After every row comes roughly how far along a hidden order it lies, from 0 to 12.
(in the rows, 100 means zero)
[102 103 101  98 104  96 100  97  99 110 105 101 106 100 100  95 101 101
 112  98 100  97 109 100  96  99  98 100  91 102 101 100  95 110  96 103
  99 100  99 102 101 118 101 100  96 105 100  91 103  99 103 112  99 102
 104 106 101  98  98 101  97] => 4
[ 98 103 101 101 111  95  94  90  97 103 108  99 111 108 101  96 100 101
 113  94 100  95 111  97  98 104  94 101  80 100 101  99 100 103  97 100
 100 100 103  94 100 101  97 103  99  93  98  97  97  99 103 104 100 103
 103 107 105  99  96  99  97] => 6
[ 99 103 105 109 118  96 103  90  99 109 126  99 117 110  99  98 106 101
  99  97 103  97 110  90  99 105  97 105  78  96  96 100 102  97 105 102
 101 100 102  73 107  84  92 102  95 104  99  82  88 103 102  95  97 104
 104 103  98 101  90  94 100] => 11
[103 103 101  99 102  96  99  99  99 106  99 101 107 101 100  98  98  99
 113  97 100  97 110 102  99  99 101 100  89 105 104 100  95 110  99 101
  99 100  98 108  98 117 101 105  96  98  99 102 102  98 103 109 100  99
 102 104 103  95  99 103  97] => 3
[100 106 106 112 122  97 108  94 104 114 135 100 117 109  99  96 109 102
  89  99 106  98 107  90  99 103 103 106  78  95  91 101 101 101 104 101
 101  99 100  60 109  83  91 102  91 109 100  73  88 103 102  97  94 108
 106 101  95 101  87  94 101] => 12
[ 98 105 106 111 126  94 101  86 100 109 125  99 121 115  99  97 106 102
 102  95 104  94 113  88 100 107  96 106  69  96  96 100 103  97 104 102
 101 100 104  67 106  78  90 106  95  98  99  83  85 102 103  93  97 108
 104 105 101 100  89  94  99] => 12
[109  96 137  89 115  88 109 104  90  92   8 104 126  96 117  87  95  77
 145  80 106  85 132 126 126 101 146 115  36 135 104 112  83 114  96 109
 101 101 102 127  77  45  97 126  82  77 108 148 116  92 116 119 102 101
 101  82 117 105 116 110  73] => 0
[109  98 129  88 108  91 110 105  93  99  26 105 121  91 114  89  97  81
 138  86 105  88 126 121 118  98 138 111  46 129 104 110  83 114  97 108
 100 101  98 125  85  70 101 119  83  90 107 135 114  94 114 122 100 101
 103  89 111 103 112 107  79] => 0
[ 97 102 102 102 114  94  94  85  96 103 116  99 115 110 102  97 102 102
 118  92 101  93 117  92  98 106  92 102  74  99 100  98 101 101  98 102
 100 100 103  84 102  97  96 103  99  94  98  95  97 100 105 104  99 105
 103 111 106 100  94  97  96] => 8
[ 99 102 101 102 109  95  95  91  98 101 104  99 109 109 100  97 100 101
 112  95 100  96 111  97  99 104  95 100  85 100 102  99 101 102  98 100
 100 100 102  95 100 100  97 103 100  92  99  99  97  98 102 101 100 102
 102 105 105  98  97 100  97] => 6
[ 99 100 102 103 111  97  99  91  98 100 113  99 110 107 100 101 102 101
 105  97 102  97 107  93 101 105  96 102  84  97  99  99 102  94 103 102
 101 100 102  88 102  85  96 101  99  99  99  98  93 102 101  94  99 103
 101 104 102 101  97  96  99] => 10
[ 99 103 101 101 109  95  95  90  97 106 110 100 112 107 101  95 101 101
 116  96 100  95 114  96  98 103  94 101  83 100 101  99  99 106  96 102
  99 100 101  95 101 109  98 102  98  97  99  92  98  99 104 108 100 104
 103 108 103  99  96  99  97] => 6
[ 99 101 102 104 109  97 102  93  98 103 115  99 110 106 100 101 103 101
 102  98 102  98 103  93 101 104  97 103  85  96  98  99 102  94 104 103
 101 100 101  85 104  86  96 100  98 105  99  92  91 103 101  95  98 105
 101 103  99 102  96  95 100] => 11

Part 2:
[ 64  98  99  70  84  93  98 116 108  77 116 100 108  91 143 104 115  91] => 7
[ 78 100 106 110  88  86  98 111  91  82 123 122  94  88 138  88  92  90] => 0
[ 91 100  89 153  98 105  99 104 102  95 113 107 100  80 144  59  89 108] => 3
[ 54  93 104  49  91 101 106 108 106  90  90  93 104  98 101 101 109  88] => 9
[100 100  99 114 106 106  98  91  88 115  95 100  97  89  99  79  95  88] => 5
[ 77 101 108 114  90  85  96 112  95  81 118 119  91  94 113  90  93  88] => 0
[ 50  94 101  52  94 102 110 111 105  91  90  91 114  90 120  96 101  99] => 9
[102 101  89 108  91 102  87 102 106  95 117  94 110  93 163  99 111 101] => 10
[ 66  99  96  77  87  91 101 117 106  74 116  98 113  92 142 106 110 101] => 7
[ 83  97  97 114 106 106  99  95  92 108  95 103  99  84 123  71  94  88] => 5
[115 104 103 119  87  94  80  90  92 104 125 118  78  95 145 108  92  79] => 3
[105 101 106 109 101 101  89  83  85 117  99 110  84  97 106  99  99  71] => 5
[ 75  92  91  84 101 112  90 102 106 106  89  89 104  99 120  91 114  95] => 12
[ 32  92 100  55  97 106 111 118 113  83  83  90 113  92 104  81 110  96] => 9
[ 69  93  86  82 100 113  98 109 104 102  95  82 119  81 155  72 107  99] => 12
[ 66  99  83  99  83 103  85 106 102  86 123  97 118  75 200  81 111  95] => 10
[105 104  89 142  95 100  97 102  97 100 122 105 109  75 156  72  82 109] => 3
[100 101 102 122  86  96  76  87  96 106 122 121  78  94 139 102  99  75] => 3
[ 92  98  87  99  89 107  84 103 112  92 114  96 106  91 155  97 118  97] => 10
[115 107  99 129  88  95  84  89  86 107 128 115  93  83 160  97  86  91] => 3
[ 75  92  93  86 103 114  91 100 105 107  87  85 107  97 112  91 113  98] => 12
[112 104 101 132  89  96  83  89  93 104 122 113  91  88 146  99  90  86] => 3
[ 96 100  88 149 100 107  99 105 107  95 111 103 106  83 127  59  88 108] => 3
[130 108 109 125  84  90  74  80  85 113 132 121  74  98 151 125  90  73] => 3
[100 102  95 142  93 104  90  97 100 102 118 110  93  89 139  84  93  97] => 3
[ 59  96 103  68  80  90  91 114 110  76 117 105  97  99 136 117 122  80] => 7
[ 91 103  96 131  84  92  84  95  87  97 132 114  97  74 185  83  87  81] => 3
[ 73  98 103  75  86  92  94 111 109  76 112 105  98 101 115 120 121  88] => 7
[ 71  97 108  88 101  96 116 104  91  92  97 113 103  88  91  73  89  89] => 2
[ 52  96 109  77  95  93 111 104  89  93 100 117 102  81 118  70  90  77] => 2
[129 104  99 100  85  98  75  89 100 106 120 103  91 107 148 136 116  87] => 10
[103 101 108  92  95  97  84  81  79 116 108 111  85  93 123 106  98  48] => 5
[ 55  97  93 127  98  94 115 126 107  70 108 109 114  80 117  46  90 111] => 0
[ 88 100 106  99  95  98  85  81  84 116 105 113  85  93 128 101  99  62] => 5
[ 93  99  86 116  92 108  91 107 116  92 113  92 113  87 156  88 114 109] => 10
[ 78  92  85  86 103 116  98 106 108 103  90  82 113  89 121  76 109 106] => 12
[ 84  95  92  72 101 110  91 100 102 106  91  88 106  95 134  90 111  96] => 12
[ 58  96 112  76  93  92 105 105  90  92  99 121  91  93 103  81  98  68] => 2
[ 15  87 107  43  89 104  96 113 119  79  81 101  88 102  90  87 126  74] => 9
[ 54  97 112  79  95  92 108 103  87  94  98 118  96  89 100  77  96  75] => 2
[ 84 100 115  69  96  90 106  97  80 102 100 117  93  96 104 100  89  74] => 2
[116 106  98 133  93  97  84  91  96 106 121 115  86  93 132 100  93  87] => 3
[ 84  95  91  75 102 111  94  98 100 108  95  86 111  93 138  95 105 100] => 12
[ 95 101  98 139  90  98  82  92 101 100 115 116  83  91 130  88  97  87] => 3
[ 98 103  99 131  87  96  80  92  94 103 123 115  86  85 157  97  95  82] => 3
